J_854: [-1.43  4.31 -1.16 -7.23 -0.01  2.18 -7.01 -7.87 -2.88  2.57  1.83  4.79
 -4.72  7.50 -5.45]
J_850: [-1.13  4.85 -0.41 -4.23 -0.19  4.11 -5.76 -4.60 -4.32 -3.32  3.05  2.79
 -6.47  5.70 -2.70]
J_217: [-0.85  5.61 -0.09 -5.61  0.32  3.97 -7.55 -4.97 -5.38 -0.38  4.63  1.65
 -6.26  6.55 -3.12]
J_986: [-0.28  5.01 -0.54 -6.56  0.00  3.28 -7.83 -6.16 -4.30  0.64  4.16  2.44
 -5.13  7.55 -3.66]
J_596: [-1.44  5.20 -0.76 -6.65  0.06  3.62 -8.18 -6.01 -4.65  0.64  3.83  2.83
 -5.35  7.93 -3.83]
J_46: [-1.23  5.49 -0.42 -6.21  0.45  3.85 -7.88 -5.47 -5.21  1.21  3.96  2.50
 -6.23  7.09 -4.08]
J_362: [-2.65  5.41 -0.57 -5.96  0.34  3.59 -7.75 -5.42 -5.46 -0.77  3.67  2.45
 -5.71  7.31 -3.17]
J_300: [-4.04  5.55 -0.87 -5.10  0.66  5.45 -7.33 -4.26 -6.03  0.55  1.85  4.57
 -8.50  6.77 -5.18]
J_922: [-0.03  4.63 -1.07 -8.31 -0.09  1.47 -8.53 -8.28 -3.39  1.42  4.03  2.61
 -2.70  8.96 -3.49]
J_359: [ 0.09  5.03 -0.74 -7.47 -0.19  3.22 -8.99 -6.72 -4.00  2.07  4.91  2.44
 -4.43  8.75 -4.00]
J_518: [ 0.50  4.31 -1.16 -7.23 -0.01  2.18 -7.01 -7.87 -2.88  2.57  1.83  4.79
 -4.72  7.50 -5.45]
J_551: [-1.43  5.37 -0.53 -6.60  0.35  3.42 -8.27 -5.92 -5.18  0.54  4.35  2.04
 -5.23  7.70 -3.37]
next: [ 3.22 -8.99]  [-6.72]
tags:
[-0.58] -> J_741
[-4.07] -> J_15
[-0.41] -> J_639
[-0.74] -> J_45
[-4.08] -> J_296
[-0.57] -> J_205
[-0.53] -> J_957
[-0.42] -> J_350
join J_46 2:   J_350

J_954: [-2.30  3.17 -0.39  4.88 -2.02  1.43 -0.74 -1.14  5.03 -3.67 -5.66  2.22
  0.79  2.95 -4.13 -1.63]
J_38: [-5.33 -2.55  2.32  0.87  2.37  0.80 -5.24 -1.63 -1.60  3.00 -2.03 -5.20
  5.01  2.18  3.94  1.76]
J_364: [-5.33 -2.55  2.32  0.87  2.37  0.87 -5.24 -2.03 -1.60 -2.03 -2.03  2.30
  0.47 -2.28  1.30  0.07]
J_736: [-5.33 -2.55  2.32  0.87  2.37  0.80 -5.24 -1.63 -1.60  3.00 -2.03 -0.40
  4.60 -1.64 -1.43  3.19]
Table of tags by key:
[-2.04] -> J_270
[-5.66] -> J_549
[3.94] -> J_647
[-2.03] -> J_629
[3.93] -> J_804
join J_38 10:   J_629
all J_364: [-2.03]  7 9 10
q: [-5.33 -2.55  2.32  0.87  2.37  0.80 -5.24 -1.63 -1.60  3.00 -2.03 -0.40
  4.60 -1.64 -1.43  3.19]  J_736
q: [-5.33 -2.55  2.32  0.87  2.37  0.80 -5.24 -1.63 -1.60  3.00 -2.03 -5.20
  5.01  2.18  3.94  1.76]  J_38

J_795: [-1.61 -2.04 -2.47  8.14 -2.51]
J_365: [-1.00  3.91  1.25 -0.20  2.54]
J_977: [ 0.58 -1.85 -1.85 -1.85 -1.85]
J_988: [-0.14 -2.75 -0.35  0.16 -0.16]
J_806: [ 3.71  1.93 -1.31  1.75 -3.84]
J_565: [ 0.16 -2.75 -0.17 -0.14 -0.35]
J_496: [-1.99 -2.39  0.01 -0.55 -1.29]
order: [-2.75 -0.35 -0.17 -0.14  0.16]  J_565
Table of tags by key:
[-1.31] -> J_511
[-0.35] -> J_101
[-1.32] -> J_797
[3.71] -> J_458
[-0.17] -> J_514
[3.72] -> J_257
join J_806 2:   J_511
order: [-0.35  0.16 -2.75 -0.17 -0.14]  J_565
q: [-1.00  3.91  1.25 -0.20  2.54]  J_365
order: [ 0.16 -0.16 -0.14 -2.75 -0.35]  J_988
all J_977: [-1.85]  1 2 3 4
order: [-0.14  0.16 -2.75 -0.35 -0.16]  J_988

J_691: [-0.98 -6.60 -5.26 -2.48 -3.42]
J_621: [-0.98 -4.93 -5.26 -2.48 -3.42]
J_309: [-3.20  2.87 -1.98  2.06  3.13]
J_84: [-1.36 -6.47 -0.10 -0.45 -0.74]
J_355: [-0.62 -0.10  0.11  2.48 -3.78]
J_245: [-6.29  3.98  5.65  7.01  2.56]
J_554: [ 3.14  2.06  2.87 -3.20 -1.98]
J_313: [ 6.10  3.67 -3.07 -7.07  2.17]
J_341: [ 6.10  3.67  1.07  1.20 -4.49]
J_512: [ 1.98 -6.04 -7.58 -7.42  6.75]
next: [-0.62 -0.10]  [0.11]
order: [ 3.13  2.06 -1.98  2.87 -3.20]  J_309
next: [-0.98 -4.93]  [-5.26]
diff J_355: [-0.62 -0.10  0.11  2.48 -3.77]  4, [-3.78]
Table of tags by key:
[1.07] -> J_835
[-0.11] -> J_120
[1.06] -> J_92
[-0.10] -> J_390
join J_341 2:   J_835
diff J_84: [-1.36 -6.47 -0.10 -0.44 -0.74]  3, [-0.45]

